Here is a tiny trained network, its code and every weight. The questions are about switching its units off for an input and a target symbol, where a switched-off unit gives its printed mean instead of its output.

import numpy as np


def w(rows, s, z=0):
    codes = np.array(rows[::2]) - 128.0
    scale = np.full(codes.shape[1], s)
    scale[-1] = z or s
    return codes * scale


def f(y):
    return np.maximum(y, 0)


def softmax(a):
    e = np.exp(a - a.max(-1, keepdims=True))
    return e / e.sum(-1, keepdims=True)


def log_softmax(a):
    a = a - a.max(-1, keepdims=True)
    return a - np.log(np.exp(a).sum(-1, keepdims=True))


def net(x, mask):
    ids = ['αγδηψω'.index(c) for c in x.split()]
    T = len(ids)
    res = E[ids] + P[:T]
    u = 0
    for l in range(2):
        q, k, v = (res @ M[l].T for M in (Q, K, V))
        z = softmax(np.where(np.tri(T) > 0, q @ k.T / 4**0.5, -1e9)) @ v
        res = res + np.where(mask[u], z, O[l][:, -1]) @ O[l][:, :-1]
        u += 1
        y = f(res @ A[l][:, :-1].T + A[l][:, -1])
        res = res + np.where(mask[u : u + 12], y, B[l][:, -1]) @ B[l][:, :-1]
        u += 12
    return log_softmax(res[-1] @ U[:, :-1].T + U[:, -1])


Q, K, V, O, A, B = {}, {}, {}, {}, {}, {}
E = w([
[73,89,123],'α',
[97,139,115],'γ',
[122,83,231],'δ',
[146,173,80],'η',
[4,160,171],'ψ',
[109,155,113],'ω',
],0.023)
P = w([
[249,153,118],'0',
[172,77,113],'1',
[123,79,70],'2',
[65,103,10],'3',
[159,44,67],'4',
[203,33,68],'5',
[236,3,105],'6',
[237,25,86],'7',
[122,62,45],'8',
[118,71,19],'9',
[177,45,51],'10',
[151,48,37],'11',
],0.0053)
Q[0] = w([
[110,127,148],'L0H1',
[139,175,52],'L0H1',
[130,131,126],'L0H1',
[114,108,1],'L0H1',
],0.014)
K[0] = w([
[164,217,166],'L0H1',
[125,159,21],'L0H1',
[247,192,157],'L0H1',
[53,229,254],'L0H1',
],0.007)
V[0] = w([
[44,158,102],'L0H1',
[74,193,252],'L0H1',
[155,164,151],'L0H1',
[79,76,90],'L0H1',
],0.012)
O[0] = w([
[255,138,192,254],'L0H1',
[102,167,210,136],'L0H1',
[155,203,117,83],'L0H1',
[173,123,109,209],'L0H1',
],0.0099,0.005)
A[0] = w([
[112,157,123,148],'L0N1',
[95,212,84,179],'L0N2',
[178,119,180,73],'L0N3',
[71,141,187,190],'L0N4',
[135,47,38,137],'L0N5',
[189,106,138,102],'L0N6',
[124,22,179,100],'L0N7',
[104,115,15,65],'L0N8',
[187,51,134,171],'L0N9',
[12,45,138,155],'L0N10',
[83,113,186,42],'L0N11',
[186,112,75,253],'L0N12',
],0.011,0.0045)
B[0] = w([
[115,134,217,137],'L0N1',
[124,145,206,162],'L0N2',
[198,176,64,166],'L0N3',
[174,72,119,174],'L0N4',
[83,126,2,219],'L0N5',
[142,113,85,171],'L0N6',
[140,77,133,180],'L0N7',
[163,110,66,184],'L0N8',
[62,160,122,214],'L0N9',
[198,63,153,193],'L0N10',
[60,156,43,156],'L0N11',
[58,145,132,255],'L0N12',
],0.0061,0.009)
Q[1] = w([
[66,137,106],'L1H1',
[177,169,169],'L1H1',
[84,132,72],'L1H1',
[248,138,120],'L1H1',
],0.016)
K[1] = w([
[135,154,92],'L1H1',
[17,143,175],'L1H1',
[254,41,12],'L1H1',
[135,158,53],'L1H1',
],0.0072)
V[1] = w([
[214,86,36],'L1H1',
[167,1,72],'L1H1',
[48,32,181],'L1H1',
[29,149,150],'L1H1',
],0.0091)
O[1] = w([
[156,165,118,249],'L1H1',
[255,121,143,254],'L1H1',
[169,57,134,125],'L1H1',
[173,94,61,118],'L1H1',
],0.0099,0.0077)
A[1] = w([
[168,208,58,89],'L1N1',
[75,26,213,158],'L1N2',
[89,35,202,34],'L1N3',
[199,102,123,56],'L1N4',
[138,106,206,192],'L1N5',
[162,195,254,26],'L1N6',
[136,89,156,195],'L1N7',
[78,150,34,69],'L1N8',
[120,159,91,106],'L1N9',
[243,96,152,77],'L1N10',
[103,27,90,255],'L1N11',
[100,77,66,135],'L1N12',
],0.0089,0.0039)
B[1] = w([
[183,22,243,239],'L1N1',
[230,122,89,180],'L1N2',
[45,194,70,167],'L1N3',
[45,166,89,205],'L1N4',
[154,212,171,163],'L1N5',
[79,42,129,140],'L1N6',
[126,167,201,167],'L1N7',
[13,87,196,181],'L1N8',
[103,2,134,163],'L1N9',
[90,108,120,253],'L1N10',
[195,181,109,195],'L1N11',
[101,153,203,155],'L1N12',
],0.0062,0.013)
U = w([
[111,2,252,134],'α',
[188,183,203,180],'γ',
[157,61,16,82],'δ',
[158,173,246,50],'η',
[73,166,167,88],'ψ',
[108,151,101,253],'ω',
],0.0077,0.0032)

Each question gives the input, a string of symbols that net reads in full, and the target symbol t.
The units are the heads (4 rows each of Q, K, V and O) and the neurons (one row each of A and B). Each row of codes is followed by its name. A weight is (code - 128) times the scale printed after its matrix; where a second scale follows, it is the last column's (O, A, B and U).
mask holds one flag per unit, layer by layer, with each layer's heads first. A switched-off unit (its flag False) gives its mean, the last column of its rows in O or B, instead of its output. The means were averaged over made-up inputs and are rounded, as every weight is.
A unit's drop is (log p(t) with every unit on - log p(t) with that unit switched off) / (log p(t) with every unit on - log p(t) with every unit switched off).
The circuit of an input: a set's keep is (log p(t) with only the set's units on - log p(t) with every unit switched off) / (log p(t) with every unit on - log p(t) with every unit switched off). Starting from the 12 units with the biggest drops (on a tie, the unit counted first), units are removed one at a time, each time the one whose removal leaves the highest keep (on an exact tie, the one counted first), for as long as the keep stays at least 0.8.
circuit, biggest first: the units of the circuit, biggest drop first
most important unit: the unit with the biggest drop
k most important neurons: the k neurons with the biggest drops, biggest first
top k neurons in layer l: the k neurons of layer l with the biggest drops, biggest first
drop when u is switched off: that unit's drop, to one decimal
input ψ γ γ η γ γ, target ψ: circuit, biggest first	(L1H1 L0H1 L0N3)
input α γ γ α ω γ ω, target δ: circuit, biggest first	(L0H1 L0N5)
input ω η ω η δ γ γ ω γ η γ α, target δ: 3 most important neurons	(L0N10 L0N12 L0N5)
input δ ψ ψ γ ψ γ γ ω δ, target δ: top neuron in layer 0	(L0N10)
input γ η α α, target δ: circuit, biggest first	(L0H1 L0N5)
input γ γ γ ω α γ ω γ, target δ: circuit, biggest first	(L0H1 L0N5)
input ψ ω δ, target ψ: circuit, biggest first	(L1H1 L0H1 L1N3)
input η η γ ω γ γ γ γ γ η η ω, target α: 2 most important neurons	(L1N1 L1N8)
input ω η γ γ ω δ γ γ η ω, target α: top 4 neurons in layer 0	(L0N8 L0N5 L0N10 L0N12)
input ψ ω η α, target ψ: top 2 neurons in layer 1	(L1N1 L1N3)
input η η γ, target α: 4 most important neurons	(L1N1 L1N8 L1N9 L0N5)
input ψ γ γ η, target ψ: 2 most important neurons	(L1N1 L0N3)
input ψ η ω ω ω, target ψ: 2 most important neurons	(L1N1 L0N3)
input α γ η δ, target γ: most important unit	L1N5
input ω γ ω γ γ γ α ω, target δ: drop when L0N5 is switched off	0.2
input γ ω γ γ γ ψ α δ α, target γ: drop when L0H1 is switched off	0.3
input γ γ η γ α δ, target γ: drop when L1N5 is switched off	0.2
